Below are the code and all the weights of a small trained network. Each question names an input and a target symbol and asks about switching units off, where a switched-off unit gives its printed mean instead of its output.

import numpy as np


def w(rows, s, z=0):
    codes = np.array(rows[::2]) - 128.0
    scale = np.full(codes.shape[1], s)
    scale[-1] = z or s
    return codes * scale


def f(y):
    return y / 2 * (1 + np.tanh(0.7978845608 * (y + 0.044715 * y**3)))


def softmax(a):
    e = np.exp(a - a.max(-1, keepdims=True))
    return e / e.sum(-1, keepdims=True)


def log_softmax(a):
    a = a - a.max(-1, keepdims=True)
    return a - np.log(np.exp(a).sum(-1, keepdims=True))


def net(x, mask):
    ids = ['αδζηλτφψω'.index(c) for c in x.split()]
    T = len(ids)
    res = E[ids] + P[:T]
    u = 0
    for l in range(2):
        r = res
        for j in range(3):
            rows = slice(2 * j, 2 * j + 2)
            q, k, v = (r @ M[l][rows].T for M in (Q, K, V))
            z = softmax(np.where(np.tri(T) > 0, q @ k.T / 2**0.5, -1e9)) @ v
            o = O[l][rows]
            res = res + np.where(mask[u + j], z, o[:, -1]) @ o[:, :-1]
        u += 3
        y = f(res @ A[l][:, :-1].T + A[l][:, -1])
        res = res + np.where(mask[u : u + 12], y, B[l][:, -1]) @ B[l][:, :-1]
        u += 12
    return log_softmax(res[-1] @ U[:, :-1].T + U[:, -1])


Q, K, V, O, A, B = {}, {}, {}, {}, {}, {}
E = w([
[13,152,130,123,130,248],'α',
[166,141,76,158,35,121],'δ',
[158,89,153,105,75,184],'ζ',
[159,107,125,119,72,162],'η',
[142,67,178,63,179,47],'λ',
[151,57,85,45,186,196],'τ',
[136,39,45,164,103,144],'φ',
[67,216,151,68,198,135],'ψ',
[101,134,159,149,239,98],'ω',
],0.012)
P = w([
[229,111,77,174,161,162],'0',
[120,180,23,63,78,124],'1',
[153,70,168,193,131,119],'2',
[55,153,90,42,76,133],'3',
[85,48,253,219,110,112],'4',
[51,140,105,25,90,148],'5',
],0.0062)
Q[0] = w([
[94,222,108,147,182,119],'L0H0',
[155,111,60,186,60,192],'L0H0',
[143,171,190,242,179,165],'L0H1',
[105,156,151,200,147,230],'L0H1',
[199,146,205,195,254,24],'L0H2',
[58,226,60,126,169,202],'L0H2',
],0.0073)
K[0] = w([
[71,196,103,91,170,220],'L0H0',
[171,148,117,208,34,180],'L0H0',
[175,139,13,197,111,254],'L0H1',
[75,208,74,165,91,221],'L0H1',
[242,128,43,71,129,108],'L0H2',
[73,191,112,103,137,212],'L0H2',
],0.0084)
V[0] = w([
[153,113,177,225,90,125],'L0H0',
[98,138,152,94,134,79],'L0H0',
[137,200,58,149,149,167],'L0H1',
[156,72,173,40,105,33],'L0H1',
[3,148,177,170,120,241],'L0H2',
[189,103,76,186,187,147],'L0H2',
],0.0051)
O[0] = w([
[190,133,150,220,114,95,113],'L0H0',
[158,140,105,76,159,97,105],'L0H0',
[52,167,86,209,248,208,155],'L0H1',
[250,165,47,19,60,141,75],'L0H1',
[49,178,131,120,125,253,255],'L0H2',
[51,26,144,88,30,34,117],'L0H2',
],0.0045,0.0061)
A[0] = w([
[114,92,184,170,248,155,253],'L0N0',
[117,75,115,219,87,59,241],'L0N1',
[159,104,201,191,219,81,127],'L0N2',
[84,206,84,173,57,161,115],'L0N3',
[127,115,126,253,93,145,119],'L0N4',
[97,177,185,67,158,82,215],'L0N5',
[141,130,156,63,161,2,121],'L0N6',
[185,58,216,162,109,75,79],'L0N7',
[197,109,129,67,71,78,104],'L0N8',
[181,170,171,188,61,39,202],'L0N9',
[98,130,55,124,175,127,108],'L0N10',
[94,98,167,49,142,121,102],'L0N11',
],0.0078,0.0025)
B[0] = w([
[123,42,145,33,154,114,238],'L0N0',
[172,139,83,225,142,52,174],'L0N1',
[222,93,173,166,253,87,137],'L0N2',
[163,133,110,55,161,179,254],'L0N3',
[135,198,68,190,122,146,188],'L0N4',
[54,211,174,140,221,131,157],'L0N5',
[127,156,151,98,195,237,155],'L0N6',
[127,119,146,200,146,180,156],'L0N7',
[208,152,148,96,144,147,160],'L0N8',
[210,217,114,133,224,145,156],'L0N9',
[138,99,151,126,97,92,161],'L0N10',
[135,206,97,82,139,144,151],'L0N11',
],0.0063,0.0069)
Q[1] = w([
[149,118,200,121,142,85],'L1H0',
[131,140,69,86,57,110],'L1H0',
[141,97,52,51,121,187],'L1H1',
[120,171,184,166,195,190],'L1H1',
[141,245,188,214,167,2],'L1H2',
[78,185,25,111,129,182],'L1H2',
],0.0064)
K[1] = w([
[184,251,216,99,111,80],'L1H0',
[135,1,114,154,168,36],'L1H0',
[52,217,235,96,253,143],'L1H1',
[102,53,94,124,40,233],'L1H1',
[168,198,16,109,61,75],'L1H2',
[11,242,187,114,164,162],'L1H2',
],0.0061)
V[1] = w([
[148,161,169,139,187,119],'L1H0',
[147,128,162,146,227,71],'L1H0',
[88,168,254,117,248,132],'L1H1',
[62,111,203,149,103,73],'L1H1',
[71,235,157,96,149,54],'L1H2',
[186,93,105,127,125,52],'L1H2',
],0.0051)
O[1] = w([
[81,99,165,121,170,162,124],'L1H0',
[72,88,181,153,171,129,94],'L1H0',
[123,172,146,53,19,40,207],'L1H1',
[92,192,117,146,148,96,62],'L1H1',
[150,255,42,137,117,82,98],'L1H2',
[125,141,176,140,199,103,1],'L1H2',
],0.0062,0.0069)
A[1] = w([
[96,2,153,131,109,158,113],'L1N0',
[107,136,173,108,178,151,108],'L1N1',
[186,106,213,147,156,79,89],'L1N2',
[189,105,183,151,170,71,84],'L1N3',
[182,14,170,144,97,120,171],'L1N4',
[151,173,109,140,164,164,67],'L1N5',
[118,65,86,177,162,45,86],'L1N6',
[106,167,152,131,62,60,254],'L1N7',
[171,139,151,145,74,37,153],'L1N8',
[102,28,130,161,155,131,84],'L1N9',
[97,95,164,37,95,130,130],'L1N10',
[79,166,144,90,159,170,138],'L1N11',
],0.0089,0.0047)
B[1] = w([
[152,178,105,82,76,114,197],'L1N0',
[147,77,109,113,92,127,169],'L1N1',
[73,161,67,99,113,213,166],'L1N2',
[57,165,50,82,106,181,171],'L1N3',
[143,204,253,118,141,125,185],'L1N4',
[143,143,121,104,141,127,139],'L1N5',
[122,136,54,141,88,51,165],'L1N6',
[66,76,118,102,228,135,155],'L1N7',
[157,162,124,66,236,78,135],'L1N8',
[153,162,159,108,78,27,171],'L1N9',
[201,51,103,143,139,112,254],'L1N10',
[162,98,116,180,96,71,239],'L1N11',
],0.0073,0.011)
U = w([
[83,97,60,122,2,186,132],'α',
[186,109,66,225,199,155,156],'δ',
[119,169,216,141,80,147,126],'ζ',
[124,140,189,154,117,133,157],'η',
[123,162,152,110,168,194,114],'λ',
[232,109,149,68,131,77,34],'τ',
[135,156,122,152,45,42,71],'φ',
[50,8,169,165,233,71,253],'ψ',
[43,183,70,77,147,72,87],'ω',
],0.0051)

Each question gives the input, a string of symbols that net reads in full, and the target symbol t.
The units are the heads (2 rows each of Q, K, V and O) and the neurons (one row each of A and B). Each row of codes is followed by its name. A weight is (code - 128) times the scale printed after its matrix; where a second scale follows, it is the last column's (O, A, B and U).
mask holds one flag per unit, layer by layer, with each layer's heads first. A switched-off unit (its flag False) gives its mean, the last column of its rows in O or B, instead of its output. The means were averaged over made-up inputs and are rounded, as every weight is.
A unit's drop is (log p(t) with every unit on - log p(t) with that unit switched off) / (log p(t) with every unit on - log p(t) with every unit switched off).
top k neurons: the k neurons with the biggest drops, biggest first
top k neurons in layer l: the k neurons of layer l with the biggest drops, biggest first
heads that matter: for each layer, one digit per head in row order, 1 if its drop is at least 0.15 and else 0, layers parted by /
drop when u is switched off: that unit's drop, to one decimal
input α φ α τ α ω, target ψ: heads that matter : 000 / 000
input φ α η ψ λ, target λ: top neuron in layer 0 : [L0N6]
input α δ λ τ φ ζ, target τ: heads that matter : 011 / 010
input δ ψ τ φ, target ω: top 2 neurons : [L0N5 L1N8]
input ω α φ λ ψ, target ψ: heads that matter : 000 / 000
input η α φ φ λ δ, target τ: heads that matter : 010 / 010
input φ δ τ φ ω η, target ψ: top 2 neurons : [L1N7 L0N2]
input δ δ λ δ ω, target ω: top 4 neurons in layer 1 : [L1N3 L1N2 L1N6 L1N9]
input δ α ζ α λ φ, target τ: top 2 neurons : [L0N6 L1N8]
input δ τ τ δ τ, target τ: top 2 neurons : [L1N0 L1N9]
input ζ δ δ, target δ: heads that matter : 000 / 010
input δ λ ζ, target ζ: top 2 neurons : [L1N4 L1N10]
input δ α α δ ψ φ, target ω: top 3 neurons : [L0N5 L1N7 L1N8]
input α α α ψ ω, target ω: heads that matter : 010 / 000
input δ α α φ φ, target φ: top 3 neurons : [L1N9 L1N6 L0N1]
input α α ω ω φ δ, target ψ: top 2 neurons in layer 1 : [L1N7 L1N0]
input α α λ δ τ, target τ: top 2 neurons in layer 1 : [L1N10 L1N0]
input α ω α α λ ω, target ψ: top neuron in layer 0 : [L0N0]
input ω ψ δ ζ, target ψ: drop when L0N2 is switched off : 0.1
input δ δ λ α ζ, target ζ: drop when L1N4 is switched off : 0.8
input α α λ λ, target τ: drop when L0N8 is switched off : 0.3
input δ φ ψ δ, target ω: drop when L1H2 is switched off : 0.2
input α α τ α α λ, target τ: top neuron in layer 0 : [L0N8]
